Here is a tiny trained network, its code and every weight. The questions are about switching its units off for an input and a class, where a switched-off unit gives its printed mean instead of its output.

import numpy as np


def w(rows, s, z=0):
    codes = np.array(rows[::2]) - 128.0
    scale = np.full(codes.shape[1], s)
    scale[-1] = z or s
    return codes * scale


def norm(h):
    return h / np.sqrt((h * h).mean(-1, keepdims=True) + 1e-5)


def f(y):
    return y / 2 * (1 + np.tanh(0.7978845608 * (y + 0.044715 * y**3)))


def log_softmax(a):
    a = a - a.max(-1, keepdims=True)
    return a - np.log(np.exp(a).sum(-1, keepdims=True))


def net(x, mask):
    res = np.array(x, float).reshape(1, 2) / 4 @ E
    u = 0
    for l in range(4):
        y = f(norm(res) @ A[l][:, :-1].T + A[l][:, -1])
        res = res + np.where(mask[u : u + 6], y, B[l][:, -1]) @ B[l][:, :-1]
        u += 6
    return log_softmax(norm(res)[-1] @ U[:, :-1].T + U[:, -1])


A, B = {}, {}
E = w([
[254,35,115,82,144],'x0',
[164,191,82,97,122],'x1',
],0.0051)
A[0] = w([
[104,110,133,185,95,102],'0.n1',
[50,223,165,176,170,249],'0.n2',
[150,144,2,77,76,64],'0.n3',
[156,109,142,150,145,111],'0.n4',
[59,250,143,154,77,201],'0.n5',
[69,156,173,207,67,151],'0.n6',
],0.0067,0.002)
B[0] = w([
[216,106,83,148,177,137],'0.n1',
[174,93,233,208,81,248],'0.n2',
[102,190,193,162,193,163],'0.n3',
[1,144,90,130,137,133],'0.n4',
[140,60,166,160,27,254],'0.n5',
[186,196,170,141,109,200],'0.n6',
],0.0073,0.0064)
A[1] = w([
[221,190,76,86,149,34],'1.n1',
[104,115,245,201,215,55],'1.n2',
[52,66,8,75,106,46],'1.n3',
[254,224,158,94,200,112],'1.n4',
[125,119,110,189,17,249],'1.n5',
[138,114,49,142,159,113],'1.n6',
],0.0061,0.0018)
B[1] = w([
[131,187,110,193,111,151],'1.n1',
[143,178,3,126,146,194],'1.n2',
[116,68,112,62,104,147],'1.n3',
[83,230,90,121,37,212],'1.n4',
[189,42,152,169,113,255],'1.n5',
[97,109,147,49,172,128],'1.n6',
],0.0052,0.0041)
A[2] = w([
[175,255,131,74,153,166],'2.n1',
[130,108,106,208,118,100],'2.n2',
[155,250,46,132,125,70],'2.n3',
[132,49,146,156,186,3],'2.n4',
[171,153,91,79,82,80],'2.n5',
[45,219,160,115,109,194],'2.n6',
],0.0066,0.0012)
B[2] = w([
[2,146,99,226,84,229],'2.n1',
[153,146,117,208,40,180],'2.n2',
[73,146,45,89,168,251],'2.n3',
[81,212,167,125,137,163],'2.n4',
[30,176,184,249,208,160],'2.n5',
[94,58,92,165,216,184],'2.n6',
],0.0046,0.003)
A[3] = w([
[229,123,45,170,173,74],'3.n1',
[99,49,154,3,81,186],'3.n2',
[203,154,214,218,113,62],'3.n3',
[100,37,103,114,125,151],'3.n4',
[3,104,150,139,70,8],'3.n5',
[168,143,91,139,175,155],'3.n6',
],0.0056,0.0017)
B[3] = w([
[56,254,72,171,83,119],'3.n1',
[204,161,146,62,215,193],'3.n2',
[143,107,249,75,98,255],'3.n3',
[129,154,38,28,182,156],'3.n4',
[116,112,124,173,135,136],'3.n5',
[40,155,127,194,225,124],'3.n6',
],0.0049,0.0042)
U = w([
[169,98,198,164,54,183],'0',
[37,188,36,153,157,112],'1',
[176,85,93,5,226,6],'2',
],0.011,0.0016)

Each question gives the input, the list of numbers given to net, and the class t.
The units are the neurons (one row each of A and B). Each row of codes is followed by its name. A weight is (code - 128) times the scale printed after its matrix; where a second scale follows, it is the last column's (A, B and U).
mask holds one flag per neuron, layer by layer. A switched-off neuron (its flag False) gives its mean, the last column of its row in B, instead of its output. The means were averaged over made-up inputs and are rounded, as every weight is.
A unit's drop is (log p(t) with every unit on - log p(t) with that unit switched off) / (log p(t) with every unit on - log p(t) with every unit switched off).
The circuit of an input: a set's keep is (log p(t) with only the set's units on - log p(t) with every unit switched off) / (log p(t) with every unit on - log p(t) with every unit switched off). Starting from the 12 units with the biggest drops (on a tie, the unit counted first), units are removed one at a time, each time the one whose removal leaves the highest keep (on an exact tie, the one counted first), for as long as the keep stays at least 0.8.
circuit, biggest first: the units of the circuit, biggest drop first
most important unit: the unit with the biggest drop
k most important neurons: the k neurons with the biggest drops, biggest first
top k neurons in layer l: the k neurons of layer l with the biggest drops, biggest first
drop of u: that unit's drop, to one decimal
input [1,-5], class 2: 4 most important neurons	(0.n2, 0.n6, 0.n3, 0.n5)
input [8,0], class 2: 3 most important neurons	(0.n6, 0.n2, 1.n2)
input [8,-7], class 2: most important unit	0.n2
input [0,-7], class 1: circuit, biggest first	(0.n5, 1.n2, 0.n2)
input [6,0], class 2: 2 most important neurons	(0.n6, 0.n4)
input [4,-7], class 2: top 2 neurons in layer 0	(0.n2, 0.n5)
input [2,0], class 2: 3 most important neurons	(0.n2, 0.n6, 0.n4)
input [3,-7], class 2: 2 most important neurons	(0.n2, 0.n5)
input [8,-1], class 2: 2 most important neurons	(0.n6, 0.n2)
input [8,3], class 1: top 2 neurons in layer 0	(0.n5, 0.n2)
input [8,1], class 1: 4 most important neurons	(0.n2, 0.n5, 1.n5, 1.n1)
input [0,-3], class 1: 2 most important neurons	(0.n5, 0.n2)
input [6,-4], class 2: drop of 0.n2	0.3
input [4,-5], class 2: drop of 0.n2	0.5
input [4,4], class 1: most important unit	0.n5
input [5,0], class 2: drop of 0.n2	0.9
